Below is a small trained network, with its code and all its weights. Each question gives an input and a class and asks what happens when units are switched off, that is, made to give their printed mean instead of their output.

import numpy as np


def w(rows, s, z=0):
    codes = np.array(rows[::2]) - 128.0
    scale = np.full(codes.shape[1], s)
    scale[-1] = z or s
    return codes * scale


def norm(h):
    return h / np.sqrt((h * h).mean(-1, keepdims=True) + 1e-5)


def f(y):
    return y / 2 * (1 + np.tanh(0.7978845608 * (y + 0.044715 * y**3)))


def log_softmax(a):
    a = a - a.max(-1, keepdims=True)
    return a - np.log(np.exp(a).sum(-1, keepdims=True))


def net(x, mask):
    res = np.array(x, float).reshape(1, 8) / 4 @ E
    u = 0
    for l in range(4):
        y = f(norm(res) @ A[l][:, :-1].T + A[l][:, -1])
        res = res + np.where(mask[u : u + 8], y, B[l][:, -1]) @ B[l][:, :-1]
        u += 8
    return log_softmax(norm(res)[-1] @ U[:, :-1].T + U[:, -1])


A, B = {}, {}
E = w([
[79,106,173,148,177,12,102,106,129],'x0',
[59,158,165,69,101,164,168,215,139],'x1',
[95,118,132,185,130,131,3,172,128],'x2',
[88,179,120,66,30,213,120,116,34],'x3',
[175,138,85,81,254,39,111,202,86],'x4',
[56,164,232,139,162,53,108,91,67],'x5',
[116,6,134,6,174,180,138,97,155],'x6',
[69,161,151,107,117,84,31,106,176],'x7',
],0.0074)
A[0] = w([
[196,157,98,195,155,98,143,96,126,37],'0.n0',
[145,121,147,165,89,156,97,153,255,77],'0.n1',
[196,163,98,148,146,88,106,130,124,72],'0.n2',
[126,159,129,109,114,120,134,153,105,68],'0.n3',
[126,107,86,66,141,120,141,96,139,25],'0.n4',
[119,166,115,141,43,172,109,105,74,1],'0.n5',
[167,169,61,103,167,121,57,165,121,80],'0.n6',
[129,107,124,186,167,104,88,90,121,113],'0.n7',
],0.013,0.0041)
B[0] = w([
[181,166,124,171,84,62,213,161,149,216],'0.n0',
[28,92,51,169,143,158,142,150,202,253],'0.n1',
[187,169,109,143,115,89,144,184,150,200],'0.n2',
[86,125,161,138,157,122,78,33,96,145],'0.n3',
[126,122,107,74,145,117,147,87,122,157],'0.n4',
[128,196,88,129,70,176,85,56,96,250],'0.n5',
[144,130,80,86,154,131,70,245,107,223],'0.n6',
[171,93,200,155,100,136,75,137,156,216],'0.n7',
],0.012,0.0051)
A[1] = w([
[186,59,90,77,136,187,182,93,150,107],'1.n0',
[100,146,106,111,90,138,116,120,201,2],'1.n1',
[111,151,125,107,29,140,141,117,55,92],'1.n2',
[36,181,198,105,151,91,158,147,64,48],'1.n3',
[115,173,119,182,132,124,116,132,116,32],'1.n4',
[133,157,107,195,92,253,150,131,85,105],'1.n5',
[115,107,130,126,152,104,155,127,155,116],'1.n6',
[189,109,101,178,119,192,141,147,156,93],'1.n7',
],0.014,0.0024)
B[1] = w([
[111,97,152,69,112,112,205,172,140,210],'1.n0',
[92,157,106,130,139,102,125,79,124,180],'1.n1',
[147,201,119,106,119,126,89,17,100,224],'1.n2',
[35,214,206,147,162,125,164,160,96,190],'1.n3',
[151,110,99,72,138,152,152,39,143,152],'1.n4',
[162,130,141,146,79,249,105,170,118,255],'1.n5',
[123,146,100,132,89,137,98,114,90,151],'1.n6',
[71,174,180,156,116,140,165,186,90,198],'1.n7',
],0.015,0.0092)
A[2] = w([
[64,117,52,160,95,130,115,70,217,67],'2.n0',
[106,121,191,87,5,75,171,91,176,120],'2.n1',
[237,152,96,240,166,41,211,59,160,93],'2.n2',
[178,73,149,137,117,207,195,124,127,44],'2.n3',
[131,105,160,181,202,102,155,191,156,109],'2.n4',
[142,51,97,2,138,71,234,43,63,65],'2.n5',
[158,144,64,132,34,143,69,82,16,85],'2.n6',
[148,22,239,196,157,78,70,52,121,5],'2.n7',
],0.012,0.0031)
B[2] = w([
[78,86,74,162,161,86,137,62,96,195],'2.n0',
[178,111,136,133,198,159,118,125,122,204],'2.n1',
[153,168,118,191,85,109,198,171,87,208],'2.n2',
[96,87,139,95,73,102,150,169,84,179],'2.n3',
[147,143,114,139,108,124,112,60,105,221],'2.n4',
[186,172,147,104,158,74,178,110,251,198],'2.n5',
[183,98,118,110,143,133,162,40,121,254],'2.n6',
[128,107,195,103,38,141,9,159,193,177],'2.n7',
],0.02,0.0076)
A[3] = w([
[151,168,98,24,174,101,121,208,156,64],'3.n0',
[174,135,51,76,209,120,54,202,109,34],'3.n1',
[165,149,140,116,68,180,38,36,137,9],'3.n2',
[79,88,117,28,145,184,74,77,163,143],'3.n3',
[192,163,190,60,84,153,137,141,108,116],'3.n4',
[124,92,169,90,164,228,193,177,206,3],'3.n5',
[192,112,57,77,187,58,25,137,108,106],'3.n6',
[27,53,94,244,176,122,99,108,244,3],'3.n7',
],0.011,0.0025)
B[3] = w([
[152,80,150,130,217,149,135,75,118,187],'3.n0',
[175,76,135,92,194,84,107,82,14,164],'3.n1',
[162,118,125,87,117,189,66,73,171,255],'3.n2',
[189,201,102,212,140,92,210,116,143,199],'3.n3',
[67,82,68,169,132,113,135,123,191,221],'3.n4',
[92,123,111,17,84,114,90,166,165,176],'3.n5',
[146,37,153,145,184,187,127,197,65,170],'3.n6',
[34,83,4,149,166,53,97,119,161,211],'3.n7',
],0.014,0.0076)
U = w([
[28,227,219,142,192,124,132,126,89,78],'0',
[197,188,118,238,77,75,189,204,106,209],'1',
[86,95,94,92,54,202,191,204,122,2],'2',
[156,182,97,117,108,240,136,1,111,209],'3',
[185,73,118,131,234,125,90,172,49,125],'4',
[127,114,188,179,92,109,12,134,196,81],'5',
[17,88,21,204,160,90,115,106,176,120],'6',
[142,123,150,47,190,103,219,132,225,190],'7',
],0.013,0.0025)

Each question gives the input, the list of numbers given to net, and the class t.
The units are the neurons (one row each of A and B). Each row of codes is followed by its name. A weight is (code - 128) times the scale printed after its matrix; where a second scale follows, it is the last column's (A, B and U).
mask holds one flag per neuron, layer by layer. A switched-off neuron (its flag False) gives its mean, the last column of its row in B, instead of its output. The means were averaged over made-up inputs and are rounded, as every weight is.
A unit's drop is (log p(t) with every unit on - log p(t) with that unit switched off) / (log p(t) with every unit on - log p(t) with every unit switched off).
unit that matters most: the unit with the biggest drop
k most important neurons: the k neurons with the biggest drops, biggest first
top k neurons in layer l: the k neurons of layer l with the biggest drops, biggest first
drop of u: that unit's drop, to one decimal
input [-6,8,-8,-8,3,-1,-4,-4], class 1: top 4 neurons in layer 0 => 0.n5, 0.n1, 0.n0, 0.n4
input [6,8,-5,-6,1,-6,-1,-1], class 6: 2 most important neurons => 0.n1, 2.n0
input [6,0,-6,1,3,-2,0,3], class 7: unit that matters most => 0.n4
input [-3,-5,2,-4,1,-6,4,-2], class 7: 4 most important neurons => 1.n0, 1.n5, 0.n4, 0.n5
input [-7,3,-7,-4,-1,7,-8,1], class 1: 3 most important neurons => 0.n0, 2.n2, 0.n5
input [-8,-4,-5,-7,6,-7,3,6], class 4: 2 most important neurons => 0.n6, 0.n2
input [0,6,5,-8,8,8,-5,4], class 4: top 2 neurons in layer 0 => 0.n6, 0.n2
input [0,1,-7,0,-8,-3,2,2], class 2: 2 most important neurons => 1.n0, 1.n5
input [2,3,-8,2,-8,-6,6,-7], class 7: 2 most important neurons => 1.n0, 2.n5
input [-8,5,-4,8,4,-2,7,0], class 7: 2 most important neurons => 1.n0, 2.n5
input [4,7,3,-8,-3,4,6,0], class 6: 2 most important neurons => 3.n7, 0.n1
input [4,2,4,-2,-2,-7,-8,-2], class 6: 3 most important neurons => 0.n1, 2.n0, 3.n7
input [3,-4,3,4,7,7,7,7], class 5: top 2 neurons in layer 2 => 2.n7, 2.n1
input [0,4,-2,6,6,1,5,6], class 0: most important neuron => 1.n3
input [3,-1,-5,2,0,-6,-7,0], class 1: 3 most important neurons => 0.n0, 2.n2, 0.n2
input [1,-5,-1,0,-6,-4,5,-7], class 2: 2 most important neurons => 1.n5, 1.n7
input [-3,4,8,2,-3,-3,0,5], class 6: top 2 neurons in layer 2 => 2.n0, 2.n4
input [3,6,8,-2,-4,-8,-2,-1], class 6: drop of 0.n1 => 0.3
input [8,1,2,1,8,-8,0,0], class 4: drop of 3.n6 => 0.0
input [-2,2,-8,8,6,4,-2,6], class 0: drop of 0.n3 => 0.2
input [8,1,-8,5,8,-5,-1,-3], class 7: unit that matters most => 2.n5
